[[127 129]
 [123 132]
 [128 126]
 [138 120]
 [147 106]
 [146 119]
 [144 117]
 [128 128]
 [141 116]]
->
[[129 127]
 [132 123]
 [126 128]
 [120 138]
 [106 147]
 [119 146]
 [117 144]
 [128 128]
 [116 141]]

[[113 105 118 132 140 145]
 [130 152 142 143 128 148]]
->
[[145 113 105 118 132 140]
 [148 130 152 142 143 128]]

[[113 122 117 132 125 126 133 123 126 120 131 124 122]
 [128 125 123 130 121 128 121 123 133 126 125 121 131]
 [131 128 122 133 124 131 130 123 136 133 118 117 130]
 [ 98 124 122 143 141 135 136 134 127 130 118 104 138]]
->
[[122 113 122 117 132 125 126 133 123 126 120 131 124]
 [131 128 125 123 130 121 128 121 123 133 126 125 121]
 [130 131 128 122 133 124 131 130 123 136 133 118 117]
 [138  98 124 122 143 141 135 136 134 127 130 118 104]]

[[118 139]
 [104 113]
 [121 124]
 [102 117]
 [147 117]
 [111 114]
 [155 126]
 [137 117]]
->
[[139 118]
 [113 104]
 [124 121]
 [117 102]
 [117 147]
 [114 111]
 [126 155]
 [117 137]]

[[146 139 111 119]
 [148 110 112 116]
 [116 113 141 145]
 [137 136 150 112]]
->
[[119 146 139 111]
 [116 148 110 112]
 [145 116 113 141]
 [112 137 136 150]]

[[125 140 139 129 118 120 130 105]
 [124 111 131 130 118 131 108 117]
 [135 111 130 116 136 134 134 124]]
->
[[105 125 140 139 129 118 120 130]
 [117 124 111 131 130 118 131 108]
 [124 135 111 130 116 136 134 134]]

[[120 153 150]
 [143 122 131]]
->
[[150 120 153]
 [131 143 122]]
---
[[155 111 136]
 [145 114 108]
 [142 121 119]
 [143 127 128]]
->
[[114 108]
 [121 119]]

[[143 145 137]
 [104 127 117]
 [103 132 153]]
->
[[127 117]
 [132 153]]

[[119 132 133 125]
 [128 149 139 125]
 [114 142 130 127]]
->
[[149 139]
 [142 130]]

[[134 126 120 149]
 [124 122 123 125]
 [120 136 123 151]
 [115 143 117 138]]
->
[[122 123]
 [136 123]]

[[138 124 110]
 [136 156 113]
 [115 114 138]
 [127 121 129]]
->
[[156 113]
 [114 138]]

[[134 121 116 154 121]
 [125 122 113 137 128]
 [129 135 131 111 137]
 [127 119 115 137 130]
 [125 117 122 133 134]]
->
[[122 113]
 [135 131]]

[[147 131 108]
 [141 120 144]
 [151 150 116]]
->
[[120 144]
 [150 116]]
---
[[128 149]
 [127 120]
 [119 112]
 [136 133]
 [132 135]]
->
[128 120]

[[115 128 118]
 [127 117 129]
 [144 120 111]
 [136 145 127]
 [142 105 117]]
->
[115 117 111]

[[117 138 103 113]
 [117 108 105 113]]
->
[117 108]

[[128 129 140 128]
 [128 129 134 130]
 [129 123 100 109]]
->
[128 129 100]

[[115 141 127 127]
 [133 133 127 109]
 [133 120 131 116]
 [126 138 127 156]
 [127 143 127 129]]
->
[115 133 131 156]

[[155 126 130 119 130]
 [134 105 141 142 156]]
->
[155 105]

[[113 136]
 [151 114]]
->
[113 114]

[[157 130 129 130]
 [137 147 129 130]
 [130 140 133 143]
 [141 146 129 128]
 [148 126 141 129]]
->
[157 147 133 128]

[[143 142 155 140]
 [146 142 142 142]
 [144 141 150 138]
 [155 144 152 140]]
->
[143 142 150 140]
